Below are the code and all the weights of a small trained network. Each question names an input and a class and asks about switching units off, where a switched-off unit gives its printed mean instead of its output.

import numpy as np


def w(rows, s, z=0):
    codes = np.array(rows[::2]) - 128.0
    scale = np.full(codes.shape[1], s)
    scale[-1] = z or s
    return codes * scale


def norm(h):
    return h / np.sqrt((h * h).mean(-1, keepdims=True) + 1e-5)


def f(y):
    return y / 2 * (1 + np.tanh(0.7978845608 * (y + 0.044715 * y**3)))


def log_softmax(a):
    a = a - a.max(-1, keepdims=True)
    return a - np.log(np.exp(a).sum(-1, keepdims=True))


def net(x, mask):
    res = np.array(x, float).reshape(1, 2) / 4 @ E
    u = 0
    for l in range(3):
        y = f(norm(res) @ A[l][:, :-1].T + A[l][:, -1])
        res = res + np.where(mask[u : u + 9], y, B[l][:, -1]) @ B[l][:, :-1]
        u += 9
    return log_softmax(norm(res)[-1] @ U[:, :-1].T + U[:, -1])


A, B = {}, {}
E = w([
[214,5,172,133,44,92],'x0',
[141,172,141,123,95,1],'x1',
],0.0098)
A[0] = w([
[164,99,113,133,119,40,90],'0.n1',
[156,36,142,128,87,3,36],'0.n2',
[154,126,107,120,132,109,66],'0.n3',
[117,132,132,139,130,142,44],'0.n4',
[147,98,123,126,121,94,150],'0.n5',
[125,138,131,116,119,157,50],'0.n6',
[129,139,128,141,116,127,20],'0.n7',
[116,118,114,149,136,223,2],'0.n8',
[150,26,141,126,116,246,132],'0.n9',
],0.022,0.0034)
B[0] = w([
[102,83,155,134,119,119,199],'0.n1',
[213,233,206,46,97,160,253],'0.n2',
[140,149,129,126,104,126,132],'0.n3',
[105,132,132,119,124,138,129],'0.n4',
[196,113,141,133,146,111,165],'0.n5',
[121,129,127,126,130,142,133],'0.n6',
[106,163,138,113,99,133,123],'0.n7',
[135,75,151,108,133,138,191],'0.n8',
[83,105,3,168,108,112,235],'0.n9',
],0.041,0.02)
A[1] = w([
[155,128,165,168,113,126,15],'1.n1',
[111,99,169,130,94,12,155],'1.n2',
[184,86,173,170,139,58,3],'1.n3',
[156,115,162,134,130,107,42],'1.n4',
[164,128,148,150,94,134,91],'1.n5',
[165,80,146,189,141,60,3],'1.n6',
[138,104,144,133,111,97,75],'1.n7',
[161,135,182,148,118,125,78],'1.n8',
[177,137,254,74,126,149,69],'1.n9',
],0.038,0.0025)
B[1] = w([
[115,151,121,124,129,138,142],'1.n1',
[139,138,109,69,49,105,139],'1.n2',
[114,91,163,145,166,73,136],'1.n3',
[90,144,116,130,144,125,147],'1.n4',
[158,82,157,162,158,58,154],'1.n5',
[147,126,112,182,152,142,131],'1.n6',
[98,122,82,86,153,153,129],'1.n7',
[113,137,138,146,139,178,165],'1.n8',
[4,160,222,139,129,221,253],'1.n9',
],0.039,0.035)
A[2] = w([
[140,108,190,88,176,164,86],'2.n1',
[106,201,129,145,134,46,29],'2.n2',
[186,154,32,116,82,93,136],'2.n3',
[144,106,178,138,183,171,168],'2.n4',
[144,156,117,80,78,76,112],'2.n5',
[211,173,206,105,125,150,146],'2.n6',
[78,103,176,139,105,2,129],'2.n7',
[180,148,124,102,61,130,4],'2.n8',
[137,148,119,105,128,89,58],'2.n9',
],0.035,0.0033)
B[2] = w([
[105,163,176,127,130,185,247],'2.n1',
[176,200,35,69,141,171,165],'2.n2',
[158,148,253,99,150,124,254],'2.n3',
[104,179,171,147,88,107,232],'2.n4',
[169,73,136,71,48,91,175],'2.n5',
[43,62,48,194,167,134,230],'2.n6',
[239,130,200,188,182,108,138],'2.n7',
[109,45,90,135,98,81,165],'2.n8',
[127,162,87,125,68,103,145],'2.n9',
],0.035,0.017)
U = w([
[180,126,152,231,193,92,87],'0',
[208,104,158,75,59,81,159],'1',
[135,137,119,152,194,90,2],'2',
[53,166,210,159,124,208,168],'3',
[96,4,28,175,132,138,168],'4',
[170,197,34,77,129,169,114],'5',
],0.018,0.012)

Each question gives the input, the list of numbers given to net, and the class t.
The units are the neurons (one row each of A and B). Each row of codes is followed by its name. A weight is (code - 128) times the scale printed after its matrix; where a second scale follows, it is the last column's (A, B and U).
mask holds one flag per neuron, layer by layer. A switched-off neuron (its flag False) gives its mean, the last column of its row in B, instead of its output. The means were averaged over made-up inputs and are rounded, as every weight is.
A unit's drop is (log p(t) with every unit on - log p(t) with that unit switched off) / (log p(t) with every unit on - log p(t) with every unit switched off).
The circuit of an input: a set's keep is (log p(t) with only the set's units on - log p(t) with every unit switched off) / (log p(t) with every unit on - log p(t) with every unit switched off). Starting from the 12 units with the biggest drops (on a tie, the unit counted first), units are removed one at a time, each time the one whose removal leaves the highest keep (on an exact tie, the one counted first), for as long as the keep stays at least 0.8.
circuit, biggest first: the units of the circuit, biggest drop first
unit that matters most: the unit with the biggest drop
top k neurons: the k neurons with the biggest drops, biggest first
top k neurons in layer l: the k neurons of layer l with the biggest drops, biggest first
drop when u is switched off: that unit's drop, to one decimal
input [-4,-4], class 4: top 2 neurons => (0.n2; 1.n9)
input [8,-7], class 1: circuit, biggest first => (0.n9; 1.n9; 2.n3)
input [7,-7], class 1: top 3 neurons => (0.n9; 1.n9; 2.n3)
input [8,-5], class 1: unit that matters most => 0.n9
input [-2,-2], class 4: circuit, biggest first => (0.n2; 1.n9)
input [-5,5], class 1: top 2 neurons in layer 0 => (0.n2; 0.n5)
input [-6,-6], class 4: top 3 neurons => (0.n2; 1.n9; 2.n3)
input [-3,1], class 5: top 3 neurons in layer 1 => (1.n9; 1.n8; 1.n2)
input [-3,-3], class 4: top 3 neurons => (0.n2; 1.n9; 0.n8)
input [0,0], class 0: top 4 neurons in layer 0 => (0.n2; 0.n1; 0.n8; 0.n9)
input [-3,4], class 1: top 2 neurons in layer 1 => (1.n2; 1.n9)
input [4,-4], class 1: top 4 neurons => (0.n9; 1.n9; 2.n3; 2.n6)
input [8,-2], class 4: top 2 neurons => (0.n9; 0.n2)
input [2,-1], class 1: top 2 neurons => (0.n9; 1.n9)
input [-4,6], class 1: top 2 neurons => (0.n2; 1.n2)
input [-5,1], class 5: top 3 neurons in layer 1 => (1.n9; 1.n8; 1.n5)
input [8,-3], class 1: top 2 neurons => (0.n9; 1.n9)
input [6,-4], class 1: top 3 neurons => (0.n9; 1.n9; 2.n3)
input [7,-3], class 1: top 2 neurons => (0.n9; 1.n9)
input [-8,5], class 5: top 2 neurons in layer 0 => (0.n2; 0.n8)
input [-5,3], class 5: top 2 neurons in layer 1 => (1.n9; 1.n2)
input [-4,3], class 5: top 3 neurons in layer 1 => (1.n9; 1.n8; 1.n2)
input [-7,6], class 5: top neuron in layer 2 => (2.n2)
input [3,-8], class 4: drop when 0.n2 is switched off => 0.4
input [0,-7], class 4: drop when 0.n2 is switched off => 0.7
input [2,-3], class 4: drop when 0.n2 is switched off => 0.8
